[-16  25  51 -74  15] -> W
[-15 -15 -15 -15 -26] -> S
[ 42  25 -52 -74  96] -> R
[ 14  14 118 118  14] -> A
places A: [14]
0 1 4
perm: [-26 -15 -15 -15 -15]
S
places S: [-26]
4
perm: [ 15 -74  51  25 -16]
W
places S: [-15]
0 1 2 3

[ 92 -55   8 -33  32] = Y
[-100  -13   15   90   -8] = P
[66 34  0 43 37] = N
[73 68 68 68 73] = J
[ 67 -46 -49 -20  -9] = Z
[ 23 -46  74 -33  32] = G
[34 43 37 66  0] = Q
[66 34 36  0 43] = H
[ 81 101  46  36 -14] = E
places H: [36]
2
places Q: [43]
1
places J: [68]
1 2 3
perm: [34 43 66  0 36]
H
places G: [-33]
3
perm: [ 0 34 36 43 66]
H

[ -9 -78 -20  23  89 -20   9 -17]  F
[-19 -78  -9   9  22 -17 -20  89]  M
[  8  61  -2 -60 -66  88  -2 -67]  U
[-38 -19 -38   3 -28 -34  45 -21]  X
[-28   3 -38 -38 -34  45 -18 -21]  D
[-18  45 -38 -20   3 -28 -34 -38]  V
places V: [45]
1
places F: [-17]
7
places D: [-18]
6
perm: [ 89 -20 -17  22   9  -9 -78 -19]
M
perm: [-21 -18  45 -34 -38 -38   3 -28]
D
perm: [-28 -38 -38  45 -34 -19 -21   3]
X
perm: [-17   9 -20  89  23 -20 -78  -9]
F

[ 40  33  17 -53 -37 -65] : mun
[-84 -18   8  40 -10  80] : dusu
[-51 -56 -23  74 -14  90] : sili
[-61 -24 -53  95  68  62] : menan
[-33  22 -34 -41  31  82] : miv
[ -8  27 -11 -55  68  62] : gemef
[ 42   2  26 -11 -58 -93] : volu
[ 57   7  37  -3 -57 -68] : gab
[ 91 -14  70  -4 -35 -57] : guz
[-30  50 -72 -24  63  63] : Vuki
[-83 -16 -15  35 -36  24] : Muvog
[-65 -37  32  40 -53  17] : bibab
places Vuki: [63]
4 5
perm: [-65  40  33  17 -53 -37]
mun

[ 13 -26 -46 -13 -32   1  19 -63  -6 -24 -33  -7 -41 -35  13  34  19] -> lel
[ 17 -32 -13  25  -6  14  26  -5  -6 -47 -42  21 -28  25 -71 -12   1] -> tep
[ 25 -47  80  25  -5 -28  14 -42   1 -32 -13  17  -6  25 -71  21  26] -> Bave
[ 17 -57 -12 -22 -48   2  31 -98 -10 -56 -56   3 -53 -35   2 -56  71] -> kubez
[ -1 -19 -31 -44 -47  21   4 -38 -24 -25 -48 -18 -27 -46  31  22  21] -> Dobub
[  16  -72  -88   41   -4   -5   44 -112  -26  -55  -27   28  -53    9
  -39   76   67] -> vimir
[-17 -44  93  23  21 -20  13 -35  -8 -25   2  23  -3  23 -25  14  11] -> tega
perm: [-42  25  25 -13 -32   1 -47  -6  26  14 -28  -5  17  21  25  80 -71]
Bave
places tega: [-25]
9 14
places Dobub: [-38]
7
places kubez: [3]
11
places Bave: [-5]
4
places Bave: [26]
16

[ 16  70  94  70  -8  85   1  46 -11  29  63  29]  T
[  1  70  47  70  94  29  -8 -11  16  30  85  30]  K
[ 46   1  29  94  16  -8  70  85  29  70 -11  64]  C
perm: [ 16  -8  94  29 -11   1  85  29  64  70  46  70]
C
places K: [30]
9 11
places C: [70]
6 9
perm: [ 70  70 -11  94  16  85  -8  46  29  63  29   1]
T

[ 12  -5 -17  24  -7   5 -47 -53  -5] = dami
[-28 -52   3  -6   4 -37  12  19 -35] = vize
[-58  52  -3 -56 -44   3  72  76  -4] = vem
[-42 -52  13 -44 -44  14  51  48  13] = lat
[ -7 -64 -49 -20 -81 102  33  -4  84] = danir
[  1  34   1   1  34 -82   8   6 -72] = binuf
[-55 -21   9  -3 -54 -55  15  23 -45] = nabot
[-53   5  11 -47  -5 -17  -5  24  -5] = pimir
perm: [ -5  12  -5 -17  24  -7   5 -47 -53]
dami
places lat: [51]
6
places nabot: [-55]
0 5
places binuf: [34]
1 4
perm: [-81 -64 -49 -20  -7  -4  33  84 102]
danir
places pimir: [-53]
0

[ 71 -26 -13  25  -2 -26 -58 -69  74  -3 -48  84  10  34  37  34  34 -31
  11 -60  28 -60 -43 -12  32  47   1 -34 -31  40 -44 -14 -10 -23 -13  15
  57  27 -15 -44 -17  -8  18  25  51  -9 -44 -45] = Buke
[ 80 -82  -3  -5  57  47  31  -1 -10  26 -28  35  21  38  12  44  -2  17
  10  26  54  66 -40  58 -82  34  32  -2 -29  61 -21  31 -51 -16 -81  36
  45  10 -52 -55  -4 -12  40 -36   0  38  47  -2] = voz
[-16  30  70  22 -40   8  84 -21 -29  11  21 -70  17 -20 -14 -18 -29  35
  34  53  -1 -16  28  -4  31   3 -50 -19   9 -19 -22  51 -44   7  41 -61
 -27 -24 -33  46   1  45  43  -6 -50  65  36  -6] = kanet
[-16  30  70  22 -40   8  84 -21 -29  11  21 -70  17 -20 -14 -18 -29  35
  34  53  -1 -16  28  -4  31   3 -50 -19   9 -19 -22  51   0 -29 -17 -27
 -31  14  37  89  35   9  24  15   4  28 -74  29] = Gubam
[-23  29  23 -35  15 -36  34  10 -13 -26 -26  48 -21 -12   6 -82 -22 -16
   3  29  18  -5  77 -14 -22  50 -49 -22  60 -17 -30  21 -26  16 -22 -66
 114 -35  -2  80  74  44  56 -30 -30   6 -45 -30] = Saf
[  78  -55  -23  -12   61   -6  -93   11  -22   35  -17  -72  -20  -21
   36  -79  -30   -9    9  -71   50   88   -7   58  -24   54  -28  -26
  -89   68 -105  -15  -64   17  -40   22  -46   34   17  -27  -13    0
   23  -44  -53  -21   49  -18] = rok
[-30  23 -33 -77  12  42 -13 -53  34  25  14  61 -29 -14   5  58 -20  63
 -35  37 -15 -82  44 -13 -47   0  16  34  35  18  45 -79  25  23  30  20
 -15 -34  10 -10 -50  21  18  27  67 -10  58  -2] = kegud
perm: [-82 -66 -49 -45 -36 -35 -35 -30 -30 -30 -30 -26 -26 -26 -23 -22 -22 -22
 -22 -21 -17 -16 -14 -13 -12  -5  -2   3   6   6  10  15  16  18  21  23
  29  29  34  44  48  50  56  60  74  77  80 114]
Saf
places Buke: [-13]
2 34
places Saf: [-30]
30 43 44 47

[ 55 -13   3  17  38  73] = gizu
[ 38  17   3  55  73 -14] = Geva
[-97 -11 -77   3 -38  18] = kelu
[-113  -15   28    7  -50   19] = Lon
[-25  11  29  29 -25 -25] = faz
[ 73  17  55   3  39 -18] = Zudar
perm: [ 17  38 -14   3  55  73]
Geva
perm: [-14  73  55   3  17  38]
Geva
places Lon: [28]
2
places faz: [29]
2 3
perm: [ 38 -13   3  55  73  17]
gizu

[-102 -104  -93   50   50  -50   34   -9    7   39] = vido
[-102 -104  -93   34 -104  -50   34   -9    7   39] = kuvid
[ -93    7   34   39  -10  -50 -104 -104 -102   34] = Zib
[-116 -125  -73   50   37  -13   50 -101  -93   27] = Lepet
[ -10 -104   50   50    7  -50 -102  -93   34   39] = kado
places kuvid: [-104]
1 4
perm: [  27 -116 -125  -73   50   37  -13   50 -101  -93]
Lepet
perm: [  39    7   -9   34  -50   50   50  -93 -104 -102]
vido
perm: [  39   34  -93 -102  -50    7   50   50 -104  -10]
kado
perm: [-104 -104 -102  -93  -50   -9    7   34   34   39]
kuvid

